Below is a small trained network, with its code and all its weights. Each question gives an input and a target symbol and asks what happens when units are switched off, that is, made to give their printed mean instead of their output.

import numpy as np


def w(rows, s, z=0):
    codes = np.array(rows[::2]) - 128.0
    scale = np.full(codes.shape[1], s)
    scale[-1] = z or s
    return codes * scale


def f(y):
    return y / 2 * (1 + np.tanh(0.7978845608 * (y + 0.044715 * y**3)))


def softmax(a):
    e = np.exp(a - a.max(-1, keepdims=True))
    return e / e.sum(-1, keepdims=True)


def log_softmax(a):
    a = a - a.max(-1, keepdims=True)
    return a - np.log(np.exp(a).sum(-1, keepdims=True))


def net(x, mask):
    ids = ['αβγδεζηθλξστφψω'.index(c) for c in x.split()]
    T = len(ids)
    res = E[ids] + P[:T]
    u = 0
    for l in range(2):
        r = res
        for j in range(2):
            rows = slice(2 * j, 2 * j + 2)
            q, k, v = (r @ M[l][rows].T for M in (Q, K, V))
            z = softmax(np.where(np.tri(T) > 0, q @ k.T / 2**0.5, -1e9)) @ v
            o = O[l][rows]
            res = res + np.where(mask[u + j], z, o[:, -1]) @ o[:, :-1]
        u += 2
        y = f(res @ A[l][:, :-1].T + A[l][:, -1])
        res = res + np.where(mask[u : u + 4], y, B[l][:, -1]) @ B[l][:, :-1]
        u += 4
    return log_softmax(res[-1] @ U[:, :-1].T + U[:, -1])


Q, K, V, O, A, B = {}, {}, {}, {}, {}, {}
E = w([
[214,134,80],'α',
[73,173,43],'β',
[114,124,51],'γ',
[75,142,75],'δ',
[120,131,46],'ε',
[132,147,39],'ζ',
[244,171,48],'η',
[109,166,43],'θ',
[149,175,1],'λ',
[125,11,182],'ξ',
[49,202,24],'σ',
[73,139,60],'τ',
[31,138,76],'φ',
[219,94,74],'ψ',
[115,122,53],'ω',
],0.0093)
P = w([
[151,199,1],'0',
[91,170,134],'1',
[127,81,46],'2',
[118,160,152],'3',
[133,62,61],'4',
[134,145,174],'5',
[144,49,59],'6',
[160,153,178],'7',
[145,29,68],'8',
[180,150,182],'9',
[158,9,75],'10',
[194,127,211],'11',
[158,3,58],'12',
[127,203,149],'13',
],0.0076)
Q[0] = w([
[83,20,7],'0.h1',
[26,124,76],'0.h1',
[70,34,70],'0.h2',
[142,121,25],'0.h2',
],0.014)
K[0] = w([
[250,61,161],'0.h1',
[199,164,215],'0.h1',
[59,36,70],'0.h2',
[170,17,45],'0.h2',
],0.015)
V[0] = w([
[220,62,170],'0.h1',
[5,84,168],'0.h1',
[66,55,37],'0.h2',
[68,168,200],'0.h2',
],0.011)
O[0] = w([
[122,2,197,120],'0.h1',
[13,126,152,77],'0.h1',
[218,116,169,254],'0.h2',
[152,186,19,25],'0.h2',
],0.0083,0.0086)
A[0] = w([
[79,219,247,48],'0.n1',
[106,117,201,181],'0.n2',
[194,93,80,2],'0.n3',
[199,121,70,14],'0.n4',
],0.011,0.0017)
B[0] = w([
[128,93,161,138],'0.n1',
[140,252,45,186],'0.n2',
[66,101,137,253],'0.n3',
[13,167,157,237],'0.n4',
],0.012,0.0046)
Q[1] = w([
[144,164,90],'1.h1',
[164,217,253],'1.h1',
[223,235,213],'1.h2',
[69,145,182],'1.h2',
],0.013)
K[1] = w([
[119,128,70],'1.h1',
[2,184,135],'1.h1',
[200,248,35],'1.h2',
[76,162,120],'1.h2',
],0.013)
V[1] = w([
[64,194,102],'1.h1',
[23,85,196],'1.h1',
[193,120,253],'1.h2',
[126,174,107],'1.h2',
],0.013)
O[1] = w([
[30,91,229,254],'1.h1',
[64,87,39,192],'1.h1',
[101,2,93,89],'1.h2',
[212,138,187,153],'1.h2',
],0.0095,0.0092)
A[1] = w([
[42,81,107,88],'1.n1',
[95,182,91,253],'1.n2',
[193,149,187,220],'1.n3',
[254,195,151,34],'1.n4',
],0.0085,0.0059)
B[1] = w([
[130,218,103,254],'1.n1',
[198,25,102,183],'1.n2',
[200,89,104,246],'1.n3',
[29,169,7,180],'1.n4',
],0.015,0.0084)
U = w([
[62,112,92,165],'α',
[150,190,153,196],'β',
[74,89,163,137],'γ',
[165,156,132,207],'δ',
[67,101,167,122],'ε',
[49,107,179,123],'ζ',
[37,150,105,96],'η',
[117,73,231,128],'θ',
[30,173,198,2],'λ',
[185,1,75,231],'ξ',
[132,231,142,36],'σ',
[145,142,148,141],'τ',
[160,190,91,99],'φ',
[91,106,52,46],'ψ',
[81,95,158,144],'ω',
],0.0079,0.0032)

Each question gives the input, a string of symbols that net reads in full, and the target symbol t.
The units are the heads (2 rows each of Q, K, V and O) and the neurons (one row each of A and B). Each row of codes is followed by its name. A weight is (code - 128) times the scale printed after its matrix; where a second scale follows, it is the last column's (O, A, B and U).
mask holds one flag per unit, layer by layer, with each layer's heads first. A switched-off unit (its flag False) gives its mean, the last column of its rows in O or B, instead of its output. The means were averaged over made-up inputs and are rounded, as every weight is.
A unit's drop is (log p(t) with every unit on - log p(t) with that unit switched off) / (log p(t) with every unit on - log p(t) with every unit switched off).
The circuit of an input: a set's keep is (log p(t) with only the set's units on - log p(t) with every unit switched off) / (log p(t) with every unit on - log p(t) with every unit switched off). Starting from all 12 units, units are removed one at a time, each time the one whose removal leaves the highest keep (on an exact tie, the one counted first), for as long as the keep stays at least 0.8.
units of the circuit, in order: the units of the circuit, biggest drop first
unit that matters most: the unit with the biggest drop
k most important neurons: the k neurons with the biggest drops, biggest first
k most important neurons of layer l: the k neurons of layer l with the biggest drops, biggest first
heads that matter: for each layer, one digit per head in row order, 1 if its drop is at least 0.15 and else 0, layers parted by /
input ξ ξ η θ λ β ζ ξ, target ξ: units of the circuit, in order : [1.h1 1.n1]
input σ σ σ ω β ω τ φ, target σ: 2 most important neurons of layer 0 : [0.n3 0.n4]
input ξ β ε ω β ζ σ, target ξ: 2 most important neurons : [0.n4 1.n1]
input τ λ σ θ ζ θ σ λ θ ξ θ φ λ, target ξ: 2 most important neurons : [0.n4 1.n1]
input η η θ θ θ ζ δ ε λ θ γ η ζ θ, target η: heads that matter : 10 / 11
input λ ω φ ξ ξ ω ζ δ ξ ε τ α, target λ: units of the circuit, in order : [0.n4 0.h1 1.h1]
input λ ξ ω δ, target λ: units of the circuit, in order : [1.h1 0.h1 0.n4 1.n1]
input ζ β ξ θ ε, target ξ: units of the circuit, in order : [1.h1 0.n4 0.h1]
input σ β ζ λ θ γ φ τ γ β, target σ: units of the circuit, in order : [1.h2 0.h1]
input η ξ θ η ξ φ, target η: 4 most important neurons : [0.n4 0.n3 1.n1 1.n3]
input ξ ε ψ φ α α, target ξ: unit that matters most : 1.h1
input φ η δ λ λ, target η: units of the circuit, in order : [0.n4 0.n3 0.h1 1.n1]
input φ ξ α η θ ω λ τ γ θ, target φ: units of the circuit, in order : [1.h2 0.h1 1.n4 1.n3]
input φ ε σ δ ψ θ λ σ τ, target ψ: heads that matter : 11 / 11
input θ β θ, target θ: 3 most important neurons : [0.n4 0.n2 1.n1]
input ζ σ σ ξ ω, target ξ: 4 most important neurons : [0.n4 1.n1 0.n3 0.n2]
input ξ τ ξ ζ, target ξ: unit that matters most : 1.h1
input λ θ δ θ δ δ ζ θ η φ θ ξ α ξ, target λ: 2 most important neurons : [0.n4 0.n3]
input θ ε α δ α θ α α η δ η, target η: heads that matter : 10 / 01
input θ θ ξ θ η φ ε σ β ζ θ φ ψ ζ, target θ: 2 most important neurons : [0.n4 0.n3]
input λ δ τ θ ζ β γ ζ λ λ η, target η: unit that matters most : 0.n3
input ξ ξ ξ σ β ζ θ β θ ξ, target ξ: units of the circuit, in order : [0.n4 1.n1]
input λ τ φ β, target λ: units of the circuit, in order : [0.n4 1.h1 0.h1]
input η φ θ, target η: heads that matter : 11 / 10
